Below is a small trained network, with its code and all its weights. Each question gives an input and a class and asks what happens when units are switched off, that is, made to give their printed mean instead of their output.

import numpy as np


def w(rows, s, z=0):
    codes = np.array(rows[::2]) - 128.0
    scale = np.full(codes.shape[1], s)
    scale[-1] = z or s
    return codes * scale


def f(y):
    return np.maximum(y, 0)


def log_softmax(a):
    a = a - a.max(-1, keepdims=True)
    return a - np.log(np.exp(a).sum(-1, keepdims=True))


def net(x, mask):
    res = np.array(x, float).reshape(1, 3) / 4 @ E
    y = f(res @ A[0][:, :-1].T + A[0][:, -1])
    res = res + np.where(mask, y, B[0][:, -1]) @ B[0][:, :-1]
    return log_softmax(res[-1] @ U[:, :-1].T + U[:, -1])


A, B = {}, {}
E = w([
[236,110,234,89,157,222],'x0',
[193,1,131,80,83,35],'x1',
[165,157,72,46,244,63],'x2',
],0.0093)
A[0] = w([
[101,160,63,109,153,69,195],'neuron 0',
[191,147,192,121,139,154,88],'neuron 1',
[100,136,135,167,97,82,164],'neuron 2',
[109,107,137,151,79,156,63],'neuron 3',
[187,178,165,94,143,149,84],'neuron 4',
[178,87,168,113,151,165,194],'neuron 5',
[182,159,105,57,250,98,142],'neuron 6',
[121,125,113,93,182,97,15],'neuron 7',
[103,115,148,174,4,197,64],'neuron 8',
[135,84,151,112,109,87,253],'neuron 9',
[181,152,153,107,109,175,25],'neuron 10',
[78,106,89,132,89,63,173],'neuron 11',
[178,91,136,118,81,87,100],'neuron 12',
[73,145,137,178,127,201,119],'neuron 13',
[126,186,104,115,190,143,98],'neuron 14',
[105,152,127,133,168,144,168],'neuron 15',
[143,216,126,170,156,148,80],'neuron 16',
[79,112,87,124,129,119,99],'neuron 17',
[114,105,171,184,62,136,130],'neuron 18',
[129,123,127,136,134,128,118],'neuron 19',
[70,167,65,154,119,94,116],'neuron 20',
[38,159,108,122,73,96,98],'neuron 21',
[176,48,120,112,108,100,9],'neuron 22',
[127,82,123,107,91,67,58],'neuron 23',
],0.013,0.0054)
B[0] = w([
[180,138,114,178,74,198,213],'neuron 0',
[148,143,212,205,93,133,193],'neuron 1',
[155,161,188,178,104,205,175],'neuron 2',
[144,98,65,150,45,78,167],'neuron 3',
[137,153,205,162,87,139,182],'neuron 4',
[180,179,176,157,131,187,209],'neuron 5',
[190,67,86,148,2,99,249],'neuron 6',
[164,106,91,154,71,27,161],'neuron 7',
[126,108,61,132,55,79,228],'neuron 8',
[113,116,138,19,157,154,203],'neuron 9',
[154,219,213,158,125,74,168],'neuron 10',
[153,161,178,135,145,170,209],'neuron 11',
[69,159,164,43,205,114,186],'neuron 12',
[24,131,93,33,131,117,200],'neuron 13',
[81,109,79,84,133,72,184],'neuron 14',
[63,96,99,42,149,121,171],'neuron 15',
[51,177,140,49,156,105,185],'neuron 16',
[169,186,184,162,123,140,163],'neuron 17',
[174,49,83,131,27,103,201],'neuron 18',
[127,103,120,145,131,139,128],'neuron 19',
[169,176,203,124,123,137,201],'neuron 20',
[174,159,173,151,142,133,194],'neuron 21',
[78,161,176,100,170,56,184],'neuron 22',
[80,168,184,83,147,105,179],'neuron 23',
],0.0075,0.015)
U = w([
[156,180,190,201,110,188,55],'0',
[139,78,68,144,62,70,82],'1',
[54,150,140,47,154,93,88],'2',
[142,102,118,104,119,252,255],'3',
[102,47,63,199,249,151,51],'4',
],0.012,0.01)

Each question gives the input, the list of numbers given to net, and the class t.
The units are the neurons (one row each of A and B). Each row of codes is followed by its name. A weight is (code - 128) times the scale printed after its matrix; where a second scale follows, it is the last column's (A, B and U).
mask holds one flag per neuron, in row order. A switched-off neuron (its flag False) gives its mean, the last column of its row in B, instead of its output. The means were averaged over made-up inputs and are rounded, as every weight is.
A unit's drop is (log p(t) with every unit on - log p(t) with that unit switched off) / (log p(t) with every unit on - log p(t) with every unit switched off).
The circuit of an input: a set's keep is (log p(t) with only the set's units on - log p(t) with every unit switched off) / (log p(t) with every unit on - log p(t) with every unit switched off). Starting from the 12 units with the biggest drops (on a tie, the unit counted first), units are removed one at a time, each time the one whose removal leaves the highest keep (on an exact tie, the one counted first), for as long as the keep stays at least 0.8.
circuit, biggest first: the units of the circuit, biggest drop first
unit that matters most: the unit with the biggest drop
k most important neurons: the k neurons with the biggest drops, biggest first
drop of u: that unit's drop, to one decimal
input [0,0,-2], class 3: 4 most important neurons -> (neuron 6; neuron 7; neuron 14; neuron 22)
input [-6,-6,5], class 0: unit that matters most -> neuron 0
input [8,7,8], class 0: 2 most important neurons -> (neuron 5; neuron 1)
input [8,8,-4], class 0: 2 most important neurons -> (neuron 5; neuron 1)
input [3,0,-5], class 1: circuit, biggest first -> (neuron 8; neuron 18)
input [4,-1,5], class 1: 2 most important neurons -> (neuron 6; neuron 11)
input [-1,-2,0], class 3: circuit, biggest first -> (neuron 22; neuron 10)
input [1,-4,-3], class 2: 2 most important neurons -> (neuron 6; neuron 13)
input [6,6,5], class 0: 4 most important neurons -> (neuron 5; neuron 1; neuron 13; neuron 6)
input [4,8,7], class 2: 3 most important neurons -> (neuron 12; neuron 22; neuron 9)
input [-1,-2,2], class 3: 4 most important neurons -> (neuron 8; neuron 22; neuron 18; neuron 7)
input [-7,7,-3], class 0: 2 most important neurons -> (neuron 2; neuron 11)
input [-5,-4,2], class 0: 2 most important neurons -> (neuron 0; neuron 20)
input [-5,-8,-4], class 2: unit that matters most -> neuron 13
input [7,-4,8], class 1: 2 most important neurons -> (neuron 6; neuron 14)
input [2,-4,2], class 2: 2 most important neurons -> (neuron 0; neuron 16)
input [6,-5,7], class 1: 2 most important neurons -> (neuron 6; neuron 14)
input [5,1,-7], class 1: 2 most important neurons -> (neuron 8; neuron 18)
input [0,-5,7], class 1: drop of neuron 6 -> 0.6
input [2,-8,-6], class 2: drop of neuron 13 -> 0.4
input [3,-1,-5], class 1: unit that matters most -> neuron 8
input [2,2,-4], class 1: drop of neuron 18 -> 0.2
input [-6,-1,-5], class 0: drop of neuron 2 -> 0.3
